Zet: |   3.8 |  -0.1 |  10.0 | -39.8 |  -8.2 |  -0.7 |   8.2 |  13.3 |   1.8 |  -3.7 |  -2.9 |  10.0 |  -5.3 | -15.6 |  -2.5 |  -4.6 |  18.5 |  -1.6 |  31.1 |  -4.3 | -30.0 |  -4.9 |  11.3 |  -1.3 |  -7.0 |  -1.6 |   9.4 |  -3.0 |   5.9 |   8.8 |   6.4 |   2.3 | -13.0 |  -2.3 |  -6.0 |   0.3 |   3.2 |   7.8 |   3.4 | -12.8 |   9.5 |  31.9 |  20.9 | -16.2 |   0.1 |   0.3 |  23.6 |  -7.3 |   3.3 |  -6.9 |   4.6 |   3.7 |   3.3 |   0.2 |   7.1 |  16.9 |   0.7 |  -0.2 |   4.3 |  12.4 |   3.7 |   0.6 | -12.4 |
Vabi: |   4.9 |   0.1 |   6.0 | -40.3 |  -8.2 |  -2.5 |  14.7 |  12.4 |   0.5 |  -8.9 |  -2.2 |  10.8 |  -3.1 | -10.2 |  -1.0 |  -5.6 |  20.0 |  -0.2 |  21.7 |   3.5 | -34.7 |   0.2 |  11.9 |  -2.1 |  -6.3 |  -1.2 |  13.0 |  -1.8 |   7.5 |   7.9 |   5.0 |  -2.1 |  -8.1 |  -1.0 |  -6.8 |   0.3 |   4.1 |   9.2 |   2.1 | -11.7 |   5.4 |  21.8 |  24.9 | -18.7 |  -0.4 |   0.3 |  19.2 |  -4.5 |   4.3 |   2.1 |   8.2 |   3.3 |   4.0 |   1.7 |   4.3 |  16.0 |   9.9 |  -0.1 |   3.6 |   4.2 |   4.7 |  -1.3 |  -7.3 |
tugu: |   1.4 |  -2.9 |   3.5 | -28.6 |   0.2 |   5.7 |  21.6 |   8.7 |   6.5 | -12.7 |  -1.5 |   9.8 |  13.1 |   4.1 |   3.5 | -11.7 |  16.6 |   1.4 |  13.7 |  -1.2 | -53.6 |  -9.5 |  24.3 |   0.6 | -10.6 |  -5.0 |  11.3 |  -0.1 |   8.6 |   6.5 |   1.6 | -29.4 |  -4.2 |   3.1 |  -8.5 |   1.1 |   0.8 |   1.9 |   7.5 |  -8.5 |  -7.0 |   8.9 |  31.6 | -17.3 |   0.2 |   1.1 |  34.6 |  -6.0 |   5.3 |  -1.3 |  10.7 |   5.1 |   5.2 |  -0.5 |  -0.6 |  18.3 |   9.2 |  -0.5 |   3.8 |   5.1 |   9.8 |  -3.2 |  10.0 |
nozop: |   3.5 |   0.9 |  22.7 |  -7.5 | -15.4 |  -5.5 |   1.5 |  13.2 |   0.8 |   8.2 |  -4.6 |   2.4 |   4.8 | -35.2 |  -2.3 | -11.8 |  15.5 |  12.3 |  -4.7 |  -7.8 |   0.6 |  21.4 |  11.1 | -18.0 | -15.3 |  -2.2 |   0.6 |  -3.9 |   5.1 |   3.6 |   8.8 |  22.8 | -42.5 |   3.2 |  -4.5 |   0.4 |   0.9 |   5.1 |   4.3 |  -2.8 |  20.3 |   9.1 |  19.9 |   0.1 |  -0.5 |   0.4 |  31.6 | -12.0 |   2.9 |   3.9 |  -1.8 |   5.7 |   3.8 |  -7.6 |   5.3 |  14.7 | -37.3 |  -1.6 |   4.1 |  11.1 |  -3.1 |   2.2 | -19.3 |
fet: |   3.7 |   0.9 |  20.6 | -21.4 | -14.6 |  -4.3 |  -1.6 |  14.8 |   0.8 |   8.0 |  -4.6 |   5.1 |  -3.4 | -32.9 |  -4.2 |  -8.8 |  16.2 |   6.6 |  15.0 |  -9.4 |  -5.6 |  11.5 |   9.4 | -10.8 | -12.8 |  -1.6 |   2.1 |  -4.5 |   4.1 |   6.1 |   9.4 |  22.5 | -35.2 |  -0.5 |  -4.2 |   0.0 |   1.6 |   6.7 |   3.9 |  -7.5 |  20.6 |  24.9 |  17.6 |  -4.7 |  -0.3 |   0.0 |  28.4 | -11.5 |   2.2 |  -3.7 |  -1.4 |   4.9 |   3.1 |  -5.2 |   8.2 |  15.6 | -28.8 |  -0.9 |   4.6 |  16.2 |  -2.2 |   3.1 | -22.2 |
des: |   1.0 |  -2.7 |   6.2 | -37.2 |  -0.4 |  10.0 |  13.6 |   9.4 |   6.6 | -13.0 |  -2.6 |  10.8 |   2.9 |  -6.4 |   0.8 |  -4.6 |  16.9 |  -3.6 |  38.2 | -14.3 | -42.4 | -21.9 |  22.1 |   6.2 |  -5.8 |  -4.0 |   9.8 |  -0.4 |   7.1 |  10.5 |   4.2 | -19.8 |   2.5 |  -3.3 |  -6.8 |   2.2 |   2.6 |   1.2 |   6.5 | -15.2 |  -0.2 |  32.6 |  16.8 | -21.4 |   1.0 |   2.2 |  33.4 |  -7.7 |   4.3 |  -3.9 |   6.0 |   5.1 |   4.3 |  -0.6 |   5.3 |  21.0 |   7.3 |  -0.5 |   3.9 |  15.0 |   8.4 |  -1.9 |   2.1 |
Rifuf: |   4.5 |  -0.6 |   2.2 | -42.9 |  -4.9 |  -2.9 |  20.5 |  11.6 |   1.7 | -10.8 |  -1.2 |  11.5 |   1.9 |   1.4 |   0.9 |  -8.5 |  19.9 |  -0.5 |  16.3 |  10.0 | -50.2 |  -0.5 |  13.4 |  -0.5 |  -8.5 |  -2.1 |  15.0 |  -1.3 |   8.4 |   7.1 |   3.0 | -14.0 |  -5.6 |   1.4 |  -8.4 |  -0.3 |   2.9 |   8.8 |   3.4 | -10.0 |  -1.2 |  13.6 |  33.6 | -19.3 |  -0.7 |  -0.3 |  20.0 |  -3.4 |   4.9 |   0.7 |  12.3 |   3.2 |   4.2 |   2.9 |   1.3 |  15.3 |  18.0 |   0.0 |   3.6 |   0.9 |   6.9 |  -2.4 |  -0.1 |
Lef: |   3.8 |  -0.1 |  10.0 | -39.8 |  -8.2 |  -0.7 |   8.2 |  13.3 |   1.8 |  -3.7 |  -2.9 |  10.0 |  -5.3 | -15.6 |  -2.5 |  -4.6 |  18.5 |  -1.6 |  31.1 |  -4.3 | -30.0 |  -4.9 |  11.3 |  -1.3 |  -7.0 |  -1.6 |   9.4 |  -3.0 |   5.9 |   8.8 |   6.4 |   2.3 | -13.0 |  -2.3 |  -6.0 |   0.3 |   3.2 |   7.8 |   3.4 | -12.8 |   9.5 |  31.9 |  20.9 | -16.2 |   0.1 |   0.3 |  20.1 | -10.2 |   2.2 | -10.5 |   3.2 |   3.8 |   2.7 |  -4.7 |   2.8 |   8.5 | -35.7 |  -0.7 |   5.2 |   2.7 |  -5.1 |   3.7 | -26.3 |
lefa: |   3.3 |   0.1 |   9.9 | -35.4 |  -9.1 |  -7.3 |  12.6 |  14.1 |   2.8 |   2.6 |  -2.0 |   8.6 |   4.2 |  -3.7 |  -0.4 | -13.5 |  17.1 |   3.3 |   7.8 |  11.2 | -42.4 |  11.3 |  12.5 |  -5.9 | -14.4 |  -2.8 |   8.9 |  -4.1 |   6.4 |   3.7 |   4.4 |  -6.1 | -25.6 |   5.1 |  -8.0 |  -1.8 |   0.0 |   7.9 |   5.2 |  -4.9 |   4.4 |  10.2 |  39.2 |  -9.2 |  -1.0 |  -1.8 |  25.7 |  -7.3 |   3.4 |   3.5 |   8.6 |   3.9 |   3.7 |   0.0 |   1.7 |  14.0 |  -3.0 |   0.0 |   4.9 |   6.8 |   4.4 |   0.3 |  -7.0 |
voden: |   6.7 |   3.3 |   2.2 | -81.3 | -14.6 | -19.8 |   7.2 |  21.1 |  -3.4 |   7.0 |  -0.7 |  15.8 | -23.1 |   2.4 |  -6.3 |  -5.5 |  23.3 |  -9.9 |  39.1 |  33.4 | -56.0 |  11.1 |  -5.3 |   3.5 |  -7.7 |   1.9 |  17.4 |  -8.2 |   5.2 |   6.7 |   6.3 |   5.6 | -21.2 |  -0.9 |  -8.3 |  -5.5 |   3.0 |  21.6 |  -0.6 | -13.0 |   9.9 |  38.3 |  46.6 | -18.6 |  -2.3 |  -5.5 |   2.3 |  -2.5 |   1.8 |  -6.0 |  12.9 |  -0.5 |   0.9 |   9.6 |   8.2 |  10.1 |  24.7 |   2.0 |   6.3 |   6.9 |   3.5 |   4.0 | -24.5 |
mezo: |   7.0 |   3.2 |   3.1 | -66.0 | -15.2 | -19.4 |  11.7 |  19.0 |  -3.9 |   3.6 |  -1.0 |  13.3 | -15.6 |  -1.0 |  -4.5 |  -7.3 |  23.9 |  -4.0 |  21.6 |  31.2 | -47.7 |  18.5 |  -2.8 |  -2.7 |  -8.5 |   1.4 |  16.8 |  -6.6 |   6.3 |   5.5 |   5.8 |   8.0 | -21.8 |   1.6 |  -8.2 |  -4.4 |   3.5 |  20.0 |  -0.6 |  -9.8 |   9.6 |  24.9 |  44.4 | -16.6 |  -2.3 |  -4.4 |   3.8 |  -2.3 |   3.0 |   8.0 |  12.7 |   0.4 |   1.9 |   7.4 |   5.3 |   9.8 |  19.8 |   1.4 |   5.2 |   1.9 |   2.8 |   2.1 | -19.8 |
key -> tag
| -0.1 | -> q_43
| -15.6 | -> q_136
| -5.4 | -> q_162
| -5.3 | -> q_741
| 4.1 | -> q_408
| 4.2 | -> q_673
| 0.0 | -> q_390
key lefa 13: 	q_673
|   1.4 |  -2.9 |   3.5 | -28.6 |   0.2 |   5.7 |  21.6 |   8.7 |   6.5 | -12.7 |  -1.5 |   9.8 |  13.1 |   4.1 |   3.5 | -11.7 |  16.6 |   1.4 |  13.7 |  -1.2 | -53.6 |  -9.5 |  24.3 |   0.6 | -10.6 |  -5.0 |  11.3 |  -0.1 |   8.6 |   6.5 |   1.6 | -29.4 |  -4.2 |   3.1 |  -8.5 |   1.1 |   0.8 |   1.9 |   7.5 |  -8.5 |  -7.0 |   8.9 |  31.6 | -17.3 |   0.2 |   1.1 |  34.6 |  -6.0 |   5.3 |  -1.3 |  10.7 |   5.1 |   5.2 |  -0.5 |  -0.6 |  18.3 |   9.2 |  -0.5 |   3.8 |   5.1 |   9.8 |  -3.2 |  10.0 |	tugu
|   3.8 |  -0.1 |  10.0 | -39.8 |  -8.2 |  -0.7 |   8.2 |  13.3 |   1.8 |  -3.7 |  -2.9 |  10.0 |  -5.3 | -15.6 |  -2.5 |  -4.6 |  18.5 |  -1.6 |  31.1 |  -4.3 | -30.0 |  -4.9 |  11.3 |  -1.3 |  -7.0 |  -1.6 |   9.4 |  -3.0 |   5.9 |   8.8 |   6.4 |   2.3 | -13.0 |  -2.3 |  -6.0 |   0.3 |   3.2 |   7.8 |   3.4 | -12.8 |   9.5 |  31.9 |  20.9 | -16.2 |   0.1 |   0.3 |  20.1 | -10.2 |   2.2 | -10.5 |   3.2 |   3.8 |   2.7 |  -4.7 |   2.8 |   8.5 | -35.7 |  -0.7 |   5.2 |   2.7 |  -5.1 |   3.7 | -26.3 |	Lef
|   3.5 |   0.9 |  22.7 |  -7.5 | -15.4 |  -5.5 |   1.5 |  13.2 |   0.8 |   8.2 |  -4.6 |   2.4 |   4.8 | -35.2 |  -2.3 | -11.8 |  15.5 |  12.3 |  -4.7 |  -7.8 |   0.6 |  21.4 |  11.1 | -18.0 | -15.3 |  -2.2 |   0.6 |  -3.9 |   5.1 |   3.6 |   8.8 |  22.8 | -42.5 |   3.2 |  -4.5 |   0.4 |   0.9 |   5.1 |   4.3 |  -2.8 |  20.3 |   9.1 |  19.9 |   0.1 |  -0.5 |   0.4 |  31.6 | -12.0 |   2.9 |   3.9 |  -1.8 |   5.7 |   3.8 |  -7.6 |   5.3 |  14.7 | -37.3 |  -1.6 |   4.1 |  11.1 |  -3.1 |   2.2 | -19.3 |	nozop
|   4.9 |   0.1 |   6.0 | -40.3 |  -8.2 |  -2.5 |  14.7 |  12.4 |   0.5 |  -8.9 |  -2.2 |  10.8 |  -3.1 | -10.2 |  -1.0 |  -5.6 |  20.0 |  -0.2 |  21.7 |   3.5 | -34.7 |   0.2 |  11.9 |  -2.1 |  -6.3 |  -1.2 |  13.0 |  -1.8 |   7.5 |   7.9 |   5.0 |  -2.1 |  -8.1 |  -1.0 |  -6.8 |   0.3 |   4.1 |   9.2 |   2.1 | -11.7 |   5.4 |  21.8 |  24.9 | -18.7 |  -0.4 |   0.3 |  19.2 |  -4.5 |   4.3 |   2.1 |   8.2 |   3.3 |   4.0 |   1.7 |   4.3 |  16.0 |   9.9 |  -0.1 |   3.6 |   4.2 |   4.7 |  -1.3 |  -7.3 |	Vabi
|   7.0 |   3.2 |   3.1 | -66.0 | -15.2 | -19.4 |  11.7 |  19.0 |  -3.9 |   3.6 |  -1.0 |  13.3 | -15.6 |  -1.0 |  -4.5 |  -7.3 |  23.9 |  -4.0 |  21.6 |  31.2 | -47.7 |  18.5 |  -2.8 |  -2.7 |  -8.5 |   1.4 |  16.8 |  -6.6 |   6.3 |   5.5 |   5.8 |   8.0 | -21.8 |   1.6 |  -8.2 |  -4.4 |   3.5 |  20.0 |  -0.6 |  -9.8 |   9.6 |  24.9 |  44.4 | -16.6 |  -2.3 |  -4.4 |   3.8 |  -2.3 |   3.0 |   8.0 |  12.7 |   0.4 |   1.9 |   7.4 |   5.3 |   9.8 |  19.8 |   1.4 |   5.2 |   1.9 |   2.8 |   2.1 | -19.8 |	mezo
|   3.3 |   0.1 |   9.9 | -35.4 |  -9.1 |  -7.3 |  12.6 |  14.1 |   2.8 |   2.6 |  -2.0 |   8.6 |   4.2 |  -3.7 |  -0.4 | -13.5 |  17.1 |   3.3 |   7.8 |  11.2 | -42.4 |  11.3 |  12.5 |  -5.9 | -14.4 |  -2.8 |   8.9 |  -4.1 |   6.4 |   3.7 |   4.4 |  -6.1 | -25.6 |   5.1 |  -8.0 |  -1.8 |   0.0 |   7.9 |   5.2 |  -4.9 |   4.4 |  10.2 |  39.2 |  -9.2 |  -1.0 |  -1.8 |  25.7 |  -7.3 |   3.4 |   3.5 |   8.6 |   3.9 |   3.7 |   0.0 |   1.7 |  14.0 |  -3.0 |   0.0 |   4.9 |   6.8 |   4.4 |   0.3 |  -7.0 |	lefa

Tid: |  -2.1 |  44.7 |  26.6 | -19.3 |  27.9 |  41.1 |  60.9 |  15.4 |  49.4 |  61.6 |  60.2 |  24.3 | -61.1 |  93.8 |   0.7 |   3.8 | -63.6 | -35.9 | -14.5 |  20.5 |  36.1 | -14.8 |  69.1 |
niri: |  -2.1 |  44.7 |  26.6 | -19.3 |  27.9 |  41.1 |  60.9 |  15.4 |  49.4 |  18.8 |  60.2 |  24.3 | -61.1 |  93.8 |   0.7 |   3.8 | -63.6 | -35.9 | -14.5 |  20.5 |  36.1 | -14.8 |  69.1 |
lakit: | -15.0 |   8.6 |  39.7 |  -9.8 | -33.9 | -41.9 |   3.3 |  48.6 |  -7.8 |  41.8 |   0.5 |  30.7 |  -5.6 |  17.5 |  58.9 |  68.6 |  27.9 |  -4.7 | -33.5 | -19.6 | -54.1 | -20.6 |  16.0 |
key -> tag
| 36.1 | -> q_171
| -54.1 | -> q_597
key niri 21: 	q_171
| -15.0 |   8.6 |  39.7 |  -9.8 | -33.9 | -41.9 |   3.3 |  48.6 |  -7.8 |  41.8 |   0.5 |  30.7 |  -5.6 |  17.5 |  58.9 |  68.6 |  27.9 |  -4.7 | -33.5 | -19.6 | -54.1 | -20.6 |  16.0 |	lakit
|  -2.1 |  44.7 |  26.6 | -19.3 |  27.9 |  41.1 |  60.9 |  15.4 |  49.4 |  61.6 |  60.2 |  24.3 | -61.1 |  93.8 |   0.7 |   3.8 | -63.6 | -35.9 | -14.5 |  20.5 |  36.1 | -14.8 |  69.1 |	Tid
|  -2.1 |  44.7 |  26.6 | -19.3 |  27.9 |  41.1 |  60.9 |  15.4 |  49.4 |  18.8 |  60.2 |  24.3 | -61.1 |  93.8 |   0.7 |   3.8 | -63.6 | -35.9 | -14.5 |  20.5 |  36.1 | -14.8 |  69.1 |	niri

